Below is a small trained network, with its code and all its weights. Each question gives an input and a target symbol and asks what happens when units are switched off, that is, made to give their printed mean instead of their output.

import numpy as np


def w(rows, s, z=0):
    codes = np.array(rows[::2]) - 128.0
    scale = np.full(codes.shape[1], s)
    scale[-1] = z or s
    return codes * scale


def norm(h):
    return h / np.sqrt((h * h).mean(-1, keepdims=True) + 1e-5)


def f(y):
    return y / 2 * (1 + np.tanh(0.7978845608 * (y + 0.044715 * y**3)))


def softmax(a):
    e = np.exp(a - a.max(-1, keepdims=True))
    return e / e.sum(-1, keepdims=True)


def log_softmax(a):
    a = a - a.max(-1, keepdims=True)
    return a - np.log(np.exp(a).sum(-1, keepdims=True))


def net(x, mask):
    ids = ['ΘΛΠβγδεζημξσφω'.index(c) for c in x.split()]
    T = len(ids)
    res = E[ids] + P[:T]
    r = norm(res)
    for j in range(3):
        rows = slice(4 * j, 4 * j + 4)
        q, k, v = (r @ M[0][rows].T for M in (Q, K, V))
        z = softmax(np.where(np.tri(T) > 0, q @ k.T / 4**0.5, -1e9)) @ v
        o = O[0][rows]
        res = res + np.where(mask[j], z, o[:, -1]) @ o[:, :-1]
    y = f(norm(res) @ A[0][:, :-1].T + A[0][:, -1])
    res = res + np.where(mask[3:7], y, B[0][:, -1]) @ B[0][:, :-1]
    return log_softmax(norm(res)[-1] @ U[:, :-1].T + U[:, -1])


Q, K, V, O, A, B = {}, {}, {}, {}, {}, {}
E = w([
[63,67,170,121,141,109,165,186],'Θ',
[86,43,162,116,109,119,139,185],'Λ',
[194,166,72,96,161,140,137,25],'Π',
[115,180,167,138,203,122,168,133],'β',
[187,181,133,121,165,144,114,92],'γ',
[187,161,107,107,113,196,44,147],'δ',
[187,77,198,131,88,162,110,98],'ε',
[41,101,113,116,208,86,190,174],'ζ',
[176,64,71,98,82,175,67,115],'η',
[119,131,164,138,200,92,216,72],'μ',
[198,144,47,109,142,144,88,58],'ξ',
[11,166,104,31,26,88,84,72],'σ',
[41,69,114,103,141,151,102,253],'φ',
[155,178,32,93,182,152,94,114],'ω',
],0.013)
P = w([
[191,145,177,143,141,3,69,150],'0',
[142,154,175,146,172,56,23,86],'1',
[215,203,125,111,43,94,206,207],'2',
[97,163,184,120,175,162,50,71],'3',
[148,197,110,151,34,186,213,154],'4',
[123,127,191,88,192,177,93,104],'5',
[139,218,109,221,13,95,147,130],'6',
[198,133,170,52,172,130,129,156],'7',
[74,207,133,233,35,141,111,98],'8',
[155,149,147,72,142,217,180,141],'9',
[21,233,191,210,44,190,147,84],'10',
],0.011)
Q[0] = w([
[84,130,143,70,88,100,144,135],'H1',
[134,172,135,115,116,166,138,101],'H1',
[182,134,144,188,165,158,101,93],'H1',
[81,124,105,104,132,133,128,156],'H1',
[159,116,167,157,156,176,99,96],'H2',
[60,94,116,113,130,68,104,177],'H2',
[138,183,119,139,125,201,150,72],'H2',
[160,141,140,169,143,145,124,108],'H2',
[117,96,133,133,172,107,84,116],'H3',
[147,117,146,5,149,196,199,145],'H3',
[89,198,82,232,46,164,179,131],'H3',
[58,143,152,86,151,203,112,67],'H3',
],0.02)
K[0] = w([
[73,144,150,19,109,111,81,58],'H1',
[116,100,110,81,152,176,153,138],'H1',
[218,87,86,207,189,191,166,156],'H1',
[72,185,112,115,74,134,131,98],'H1',
[94,177,134,136,62,131,132,131],'H2',
[223,71,98,182,195,151,172,205],'H2',
[52,150,143,77,106,159,129,89],'H2',
[62,151,100,112,63,83,146,97],'H2',
[150,154,101,175,49,74,146,176],'H3',
[53,126,121,244,135,178,71,77],'H3',
[142,105,152,1,170,190,142,133],'H3',
[77,180,107,167,57,210,189,124],'H3',
],0.016)
V[0] = w([
[89,125,73,153,57,111,126,139],'H1',
[78,181,139,64,76,92,145,115],'H1',
[135,175,149,97,70,115,107,122],'H1',
[81,207,173,174,139,109,86,116],'H1',
[154,131,131,180,177,183,125,150],'H2',
[123,82,135,173,118,118,147,120],'H2',
[102,208,154,123,54,77,95,125],'H2',
[123,97,116,205,156,155,123,114],'H2',
[213,112,241,157,103,123,171,32],'H3',
[131,106,23,115,114,121,99,57],'H3',
[89,185,108,168,253,64,245,90],'H3',
[203,189,120,215,193,206,60,204],'H3',
],0.015)
O[0] = w([
[156,122,141,126,182,66,154,91,84],'H1',
[145,124,132,183,105,101,170,68,215],'H1',
[125,157,149,184,108,128,185,98,222],'H1',
[170,147,120,126,123,131,120,104,179],'H1',
[134,165,105,83,110,180,82,180,72],'H2',
[123,130,107,108,157,129,122,126,79],'H2',
[165,155,128,163,127,84,176,79,254],'H2',
[135,118,113,91,138,121,73,152,52],'H2',
[53,162,123,71,156,169,172,97,199],'H3',
[69,140,125,179,103,89,87,83,62],'H3',
[136,122,28,164,178,191,113,120,55],'H3',
[177,162,252,151,193,161,110,112,162],'H3',
],0.019,0.0087)
A[0] = w([
[137,171,232,129,121,91,105,134,255],'N1',
[198,77,69,150,138,171,178,129,86],'N2',
[154,139,57,251,191,167,120,132,51],'N3',
[136,116,94,146,62,98,247,163,181],'N4',
],0.015,0.0058)
B[0] = w([
[102,114,10,122,168,113,100,166,253],'N1',
[142,189,133,122,132,14,105,7,179],'N2',
[91,19,240,51,87,114,105,150,185],'N3',
[109,84,195,210,164,132,135,118,226],'N4',
],0.019,0.016)
U = w([
[168,154,97,153,144,66,188,82,130],'Θ',
[124,41,155,177,182,138,191,179,82],'Λ',
[78,122,180,174,76,185,98,124,149],'Π',
[200,111,175,81,141,183,120,116,97],'β',
[165,164,81,181,194,208,155,180,147],'γ',
[156,208,184,125,155,92,84,172,63],'δ',
[122,152,117,47,102,114,204,196,191],'ε',
[139,51,107,70,100,87,88,120,113],'ζ',
[74,146,141,102,103,32,79,164,47],'η',
[141,77,4,109,147,163,171,143,178],'μ',
[85,178,55,172,176,100,75,135,89],'ξ',
[113,118,53,151,21,123,160,172,169],'σ',
[223,127,53,119,112,121,167,224,255],'φ',
[108,94,156,188,168,156,40,165,91],'ω',
],0.012,0.007)

Each question gives the input, a string of symbols that net reads in full, and the target symbol t.
The units are the heads (4 rows each of Q, K, V and O) and the neurons (one row each of A and B). Each row of codes is followed by its name. A weight is (code - 128) times the scale printed after its matrix; where a second scale follows, it is the last column's (O, A, B and U).
mask holds one flag per unit, heads first, then neurons. A switched-off unit (its flag False) gives its mean, the last column of its rows in O or B, instead of its output. The means were averaged over made-up inputs and are rounded, as every weight is.
A unit's drop is (log p(t) with every unit on - log p(t) with that unit switched off) / (log p(t) with every unit on - log p(t) with every unit switched off).
The circuit of an input: a set's keep is (log p(t) with only the set's units on - log p(t) with every unit switched off) / (log p(t) with every unit on - log p(t) with every unit switched off). Starting from all 7 units, units are removed one at a time, each time the one whose removal leaves the highest keep (on an exact tie, the one counted first), for as long as the keep stays at least 0.8.
units of the circuit, in order: the units of the circuit, biggest drop first
most important unit: the unit with the biggest drop
top k neurons: the k neurons with the biggest drops, biggest first
which heads matter: for each layer, one digit per head in row order, 1 if its drop is at least 0.15 and else 0, layers parted by /
input Λ Λ σ ε β ζ β Λ ε, target Λ: units of the circuit, in order -> N4; H3
input μ φ δ ζ γ ε Π, target ε: which heads matter -> 001
input β ξ ε Θ ε Π γ Λ Λ, target Λ: which heads matter -> 001
input σ μ σ ε Θ φ, target Θ: units of the circuit, in order -> N2; H3
input μ γ β δ, target β: units of the circuit, in order -> H3; N3; N1
input ξ η φ ε Π ζ ζ Π, target ζ: units of the circuit, in order -> H3; N3; N2
input σ ω ε μ δ ε ε ξ ε σ, target ε: which heads matter -> 011
input ε β φ ε Θ β Λ γ Λ, target γ: which heads matter -> 001
input φ Λ ξ Λ, target ξ: top 3 neurons -> N1; N3; N4
input β η μ Λ γ η Θ, target η: top neuron -> N1
input φ ζ η, target ζ: which heads matter -> 001
input φ ε φ φ γ ξ Λ Π Π Π, target Π: units of the circuit, in order -> H3; N1; H1
input ε β ξ φ, target ξ: which heads matter -> 001
input β μ μ Θ δ Λ, target δ: which heads matter -> 001
input ω ξ ε β, target ε: which heads matter -> 001
input ω ε Π μ ω Λ, target ω: units of the circuit, in order -> H3; H1
input Λ β β Λ Λ ξ, target Λ: units of the circuit, in order -> H3; N4
input ξ σ Π ε Π ζ β σ Λ, target σ: units of the circuit, in order -> H3
input ζ ε φ φ β μ γ ζ, target γ: units of the circuit, in order -> H3; N3; N2
input μ Π η Λ, target η: units of the circuit, in order -> H3; N1
input ε γ Π Λ Π, target Λ: most important unit -> N4
